[[116 123 152 104 108 115 151 113]
 [111 132 146 107 113 122 143 120]
 [129 121 141 122 120 121 141 121]
 [132 143 137 129 132 134 136 131]
 [135 124 137 129 126 126 138 126]
 [140 131 122 144 140 137 124 138]
 [136 127 147 121 121 122 148 120]
 [124 133 126 132 132 134 125 134]
 [151 130 128 147 141 135 131 135]]
Indices start at 1.
The entry at row 1, column 1 -> 116
Give the entry in the bottom-left corner.
Answer: 151
Give the entry at row 1, column 2.
Answer: 123
The entry at row 3, column 1 -> 129
Give the entry directly below the largest entry.
Answer: 146
Give the entry just right of the smallest entry.
Answer: 108
Give the entry directly below 148.
Answer: 125
The entry in the bottom-right corner is 135
Give the top-right entry.
Answer: 113
Give the entry in row 1 and column 3.
Answer: 152
Give the top entry of the column that holds the smallest entry.
Answer: 104
The entry at row 3, column 3 -> 141
The entry directly below 123 -> 132

x =
[[128 127 124 137 130 130 132 133 129 121 134 139]
 [125 121 142 132 136 127 122 128 124 127 131 133]
 [125 124 129 128 125 127 119 130 131 144 130 121]
 [116 122 121 132 144 122 128 133 137 130 135 120]
 [126 129 125 125 116 130 126 124 132 136 134 121]
 [126 133 120 128 137 120 123 136 126 118 125 135]
 [128 133 127 123 141 134 132 132 130 117 129 133]
 [132 125 122 135 128 131 127 138 127 135 136 142]
 [121 130 119 140 120 127 138 118 130 134 128 113]
 [131 128 121 120 109 131 114 133 126 113 127 130]
 [137 131 131 124 126 131 120 129 128 122 126 130]
 [126 118 127 132 127 137 128 137 130 100 135 122]]
The last entry, reading row by row is 122
The largest entry in the first column is 137
The first entry on the diagonal from the top-right corner -> 139
The second entry in reading order: 127
Which number is the second smallest entry? 109
Which number is the entry in the top-left corner? 128
Which number is the 3rd entry on the main diagonal? 129
The entry in the bottom-left corner: 126
Which number is the smallest entry in the last column? 113
Which number is the entry just left of the smallest entry? 130
Which number is the 3rd entry, reading row by row? 124
The largest entry in the last column is 142
Which number is the smallest entry in the first column? 116
Which number is the entry directly above the smallest entry? 122
Which number is the 2nd entry on the main diagonal? 121
Which number is the second-last entry, reading row by row? 135
Which number is the 2nd entry on the diagonal from the top-right corner? 131
The 3rd-last entry, reading row by row is 100
Which number is the smallest entry in the first row? 121

arr =
[[131 129 135 131 134 129 134 129 134 124 132 130 127 128 130 129]
 [126 127 133 133 129 127 124 128 134 134 125 133 130 128 127 134]
 [135 138 120 122 123 140 130 140 122 148 133 123 148 143 138 125]
 [128 128 132 134 128 127 129 127 131 131 129 134 128 128 128 134]
 [130 126 125 142 122 125 135 122 123 129 134 139 124 126 128 138]
 [139 137 122 128 127 138 143 136 120 131 142 125 137 138 139 124]
 [134 133 123 131 125 133 135 132 122 135 136 129 135 135 134 129]
 [123 122 133 141 125 120 123 120 133 132 124 141 123 122 122 141]
 [134 131 119 137 120 131 138 128 117 135 138 134 131 133 133 133]
 [135 134 120 133 122 134 137 132 118 137 138 130 136 136 135 130]
 [118 115 137 149 125 113 121 112 135 126 121 148 113 114 117 149]
 [129 128 139 131 136 128 130 129 139 123 128 131 126 126 128 130]]
Counting starts at 1.
Report the entry in the bottom-right corner.
A: 130
The entry in row 1 and column 2: 129
Report the entry at row 1, column 3.
A: 135
Report the top-right entry.
A: 129
Report the entry directly above the smallest entry.
A: 132
Report the entry in the bottom-left corner.
A: 129
The top entry of the column that holds the smallest entry is 129
Report the entry in row 3 and column 1.
A: 135
The entry at row 2, column 1: 126
Report the entry in row 3 and column 2.
A: 138
The entry directly below the smallest entry: 129
Report the minimum.
A: 112
The entry in the top-left corner is 131
Report the entry just left of the smallest entry.
A: 121

Questions about the array below. Indices start at 1.
1) Which number is the entry at row 1, column 3?
2) Which number is the entry in row 1 and column 1?
3) Which number is the bottom entry of the column that holds the largest entry?
4) Which number is the entry at row 3, column 1?
5) Which number is the bottom-left entry?
6) Which number is the top-right entry?
7) Which number is the entry just right of the smallest entry?
8) Which number is the smallest entry?
[[121, 117, 139, 151, 128, 115, 127],
 [148, 146, 118, 124, 128, 147, 155],
 [125, 123, 149, 137, 141, 122, 128],
 [141, 140, 127, 125, 133, 141, 144],
 [124, 127, 138, 132, 131, 127, 118],
 [142, 145, 120, 120, 127, 147, 140],
 [138, 139, 135, 122, 139, 140, 139],
 [124, 129, 144, 125, 137, 130, 116],
 [138, 137, 124, 129, 126, 138, 139],
 [131, 135, 138, 122, 136, 136, 127],
 [139, 138, 130, 126, 134, 139, 142],
 [124, 123, 144, 138, 136, 122, 126],
 [135, 131, 130, 137, 130, 131, 141],
 [135, 135, 132, 128, 132, 135, 135],
 [145, 149, 121, 113, 131, 151, 141]]
1) 139
2) 121
3) 141
4) 125
5) 145
6) 127
7) 131
8) 113
